Two labels a row
[ 0.52 -0.41  0.16  1.22 -1.18 -2.18 -0.09 -0.41  0.03  0.23  0.37 -0.75
  0.99  1.14 -0.86 -0.10  0.80  0.60 -0.02  0.39  1.14  0.91  1.95 -3.55
 -0.66  0.51 -0.34 -0.10  0.69  0.67  3.66 -0.66 -1.02  0.25 -0.66  0.35
 -0.50 -1.10 -1.04  0.38  0.43 -1.15  0.00 -1.15 -0.27 -0.49  0.78  0.39
 -0.85 -0.03 -3.01]  Z450 B
[ 1.01  0.27 -0.24  0.23  1.01 -0.41  0.99 -0.28 -0.31  1.42  0.08 -0.62
  0.93  1.64  0.41  0.83  1.86 -0.30 -0.75 -0.33 -1.47 -0.18  0.77 -0.98
 -0.01 -0.54  0.16  0.07  0.34  1.10  2.39  0.11 -0.36  0.02 -0.06 -0.24
 -0.36  0.25 -0.54  0.49  0.74  0.82  0.31  0.31  0.31 -0.73  0.27  1.12
 -0.34  0.29 -1.17]  Z51 L
[ 0.30  0.39 -0.11  0.07 -0.25 -0.46  1.05 -1.12 -0.18  0.10  0.72 -1.12
 -0.02  1.56 -0.48  0.66  1.33 -0.63 -0.40 -0.10  0.25  1.26  5.48 -4.74
  0.07 -0.19 -0.42 -0.01 -0.04  0.65  2.76 -0.83 -1.58  0.08 -0.20 -0.23
 -0.50 -0.68 -0.51  0.17  0.22  0.24 -0.23 -1.00  0.00 -1.31  0.67  0.82
 -1.14 -0.07 -2.71]  Z450 B
[ 0.82  0.09 -0.42  0.00  0.32 -0.14  1.36 -0.29 -0.10  0.30  0.40 -1.07
  0.01  1.23 -0.13  0.95  0.75 -0.42 -0.35 -0.32 -0.29 -0.12  2.68 -3.24
  0.56  0.94  0.50 -0.37  0.12  0.96  2.13 -0.13 -0.85 -0.02  0.05 -0.40
  0.27  0.34 -0.63  0.12  0.73  0.24 -0.36 -0.50 -0.10 -0.12  0.16  0.70
 -0.28  0.19 -1.81]  Z51 B
[ 0.41  0.52 -0.31  0.38 -0.56 -0.10  1.28 -0.35 -0.37  0.25  0.35 -1.27
 -0.50  0.95 -0.84  0.65  0.46 -0.45 -0.40 -0.52  1.35  0.46  3.98 -5.46
  0.35 -0.05 -0.21  0.28  0.13  0.40  2.89 -1.07 -1.41  0.15 -1.10 -0.46
 -0.24 -0.74 -0.58 -0.05 -0.56 -0.81 -0.10 -1.86 -0.19 -0.09  3.33  1.18
  0.16  0.59 -2.89]  Z51 B
[ 0.35 -0.20 -0.36  0.68  0.05 -0.50  0.35 -1.16  0.42  0.17 -0.37  0.79
  1.51  0.79  0.32  0.41  1.94  1.00 -0.05  0.02 -1.94  0.93  0.47 -0.85
 -0.68  0.42 -0.72 -0.94  0.72  0.01  0.27  0.35 -0.92 -0.21  0.38  0.84
 -0.59  0.05 -1.03  0.02  0.81 -0.32 -0.18  0.95 -0.32 -0.70  1.91  0.90
 -0.80  0.03 -0.94]  z301 B
[ 1.10  0.68 -0.32 -0.25  1.70 -0.22  1.43 -1.04 -0.92  0.23  0.00 -0.65
 -0.58  0.88 -0.31  0.37  2.09 -0.45 -0.39 -0.11 -1.24  0.98  3.29 -4.48
 -0.02 -0.57  0.49  0.54  0.39  0.45  3.21 -0.66 -1.08  0.01 -1.05 -0.20
 -0.66  0.13 -0.45  0.22  0.17  0.55 -0.92 -1.00 -0.18 -0.39 -0.24  1.50
 -0.60  0.38 -2.06]  Z51 L
[ 0.44 -1.11  0.14  0.88  0.76 -0.32 -0.84 -0.31  0.70  0.29  0.00  0.11
  2.58  1.22  0.23  0.39  1.77  1.66 -0.31  0.08  0.26  1.55 -6.52  1.67
 -0.52 -0.14 -0.63  0.42  0.08  0.68  2.22  0.49  0.82  0.37  0.26  1.30
 -0.17  0.70 -1.62  0.41  0.27 -0.28 -0.32 -0.64  0.10 -0.41 -0.92 -0.18
 -0.90  0.23 -1.75]  z301 B
[ 0.19  0.33 -0.49  0.27  0.68  0.01  0.50 -0.37  0.04  0.04  0.51 -0.20
  0.58  0.64  0.11  0.38  1.32  0.61 -0.23  0.40 -0.04  0.83  0.37 -2.20
  0.49  0.10 -0.52  0.00 -0.16 -0.15  1.64  0.07 -0.81 -0.04  0.03 -0.43
 -1.55  0.26 -0.54  0.33  0.11 -0.14 -0.30 -1.14 -0.45 -0.40 -0.31  0.36
 -0.41 -0.48 -1.77]  Z51 B
[ 0.70  0.03 -0.13  0.50  0.44 -0.32  0.31 -0.53 -0.34  0.23  0.35 -0.67
  0.79  1.40 -0.31 -0.41  1.28  0.12  0.10  0.31  1.07  1.20  0.78 -2.28
 -0.24 -0.44 -0.65  0.23 -0.02  0.41  3.05 -0.06 -0.74 -0.48 -0.06  0.04
 -0.37 -0.17 -0.89  0.33 -0.47 -0.24  0.16 -1.56 -0.04 -0.61 -0.15  0.66
 -0.28 -0.10 -2.46]  Z51 B
[ 0.44  0.50 -0.21 -0.03  0.06 -0.13  0.33 -0.30  0.00 -0.02  0.49 -0.26
  0.54 -0.02 -0.59  0.56  1.23  0.42 -0.19  0.60  1.15  0.79  1.87 -3.47
 -0.17 -0.11  0.00  0.68 -1.08  0.80  2.32 -1.01 -1.31  0.07 -0.88 -0.20
 -0.10  0.08 -0.24  0.20 -0.38 -0.75 -0.81 -2.10 -0.02 -0.34  0.53  0.89
  0.08  0.08 -2.58]  Z51 B
[ 0.29 -0.31 -0.47 -0.28  1.74  0.14  0.66  0.69 -0.34  0.40  0.13 -0.66
  0.36  0.69  0.66  0.90  2.06  0.22  0.01  0.15 -0.43  0.47  0.21 -1.91
 -0.08 -0.21  0.31  0.32 -0.19  0.26  2.02 -1.52  0.01  0.02 -0.78 -0.19
 -0.15  0.19 -0.40  0.63  0.17 -0.10 -0.42 -0.98  0.07 -0.03  0.62  1.24
 -0.18  0.54 -1.40]  Z51 L
[ 0.42  0.64  0.07  0.50 -1.17  2.25  1.21 -1.98  0.06 -0.19  0.92 -0.55
  0.28  1.95 -0.48 -0.44  1.29 -1.30 -0.17  0.56  1.38  1.26  6.52 -4.66
  1.48 -0.31 -0.55 -0.09  0.45  0.74  4.60 -0.83 -1.61  0.08 -0.25 -0.28
 -0.18 -0.59 -0.28  0.41 -0.27  0.25  0.04 -1.98 -0.24 -0.19  0.40  0.24
 -1.00 -0.34 -4.30]  Z450 B
[-0.14  0.50 -0.27  0.61 -0.56 -0.27  0.33 -1.11 -0.08  0.27  0.10 -0.36
  0.00  0.74 -0.78  0.17  0.62  0.74  0.36  0.10  0.03  0.84  3.97 -3.48
  0.06  0.59  0.39 -0.30  0.25  0.43  1.93 -0.48 -0.81  0.07 -0.03  0.44
 -0.02 -0.39 -0.15  0.11 -0.08 -0.03  0.01 -0.96 -0.11 -0.60  0.71  0.31
 -0.04  0.09 -2.18]  Z51 B
[ 0.49  0.46 -0.43 -0.01  1.83 -0.15  0.97 -0.08  0.04  0.21  0.36 -2.72
 -0.35  1.07 -0.75  0.90  1.59  0.02  0.01 -0.36  0.66  0.47 -0.51 -4.14
  0.26 -0.24 -0.35  0.86  0.23  0.72  2.92 -0.13 -0.85  0.19 -1.32  0.35
 -0.38  0.26 -0.80  0.10 -0.11 -0.42 -0.66 -2.18  0.12 -0.34 -0.23  1.14
 -0.27  0.44 -2.92]  Z450 B
[ 0.26  0.34 -0.09 -0.20  0.50 -0.37  1.08 -0.70 -0.24  0.03  0.47 -0.55
 -0.35  0.93 -0.37  0.42  1.76 -0.82 -0.14 -0.46 -0.50  1.03  3.82 -3.00
  0.25 -0.72  0.19  0.24  0.12  0.05  2.23 -0.53 -1.22  0.21  0.36 -0.38
 -0.54  0.00 -0.36  0.18 -0.30  0.84 -0.03 -1.10 -0.40 -0.49 -0.05  0.87
 -0.28 -0.11 -1.47]  Z51 L
[ 0.24  0.29 -0.18  0.47 -0.04 -0.47  1.00 -0.98 -0.01  0.27  0.96 -0.69
 -0.03  0.58 -0.77  0.58  0.93  0.35  0.04  0.24 -0.22  0.53  0.35 -3.55
  0.12 -0.07 -0.50  0.35  0.38  0.78  2.55  0.17 -0.98 -0.13 -0.68  0.07
 -0.09 -0.14 -0.49  0.05  0.37 -0.13 -0.19 -0.36 -0.23 -0.75 -0.08  0.93
 -0.48  0.12 -2.49]  Z51 B
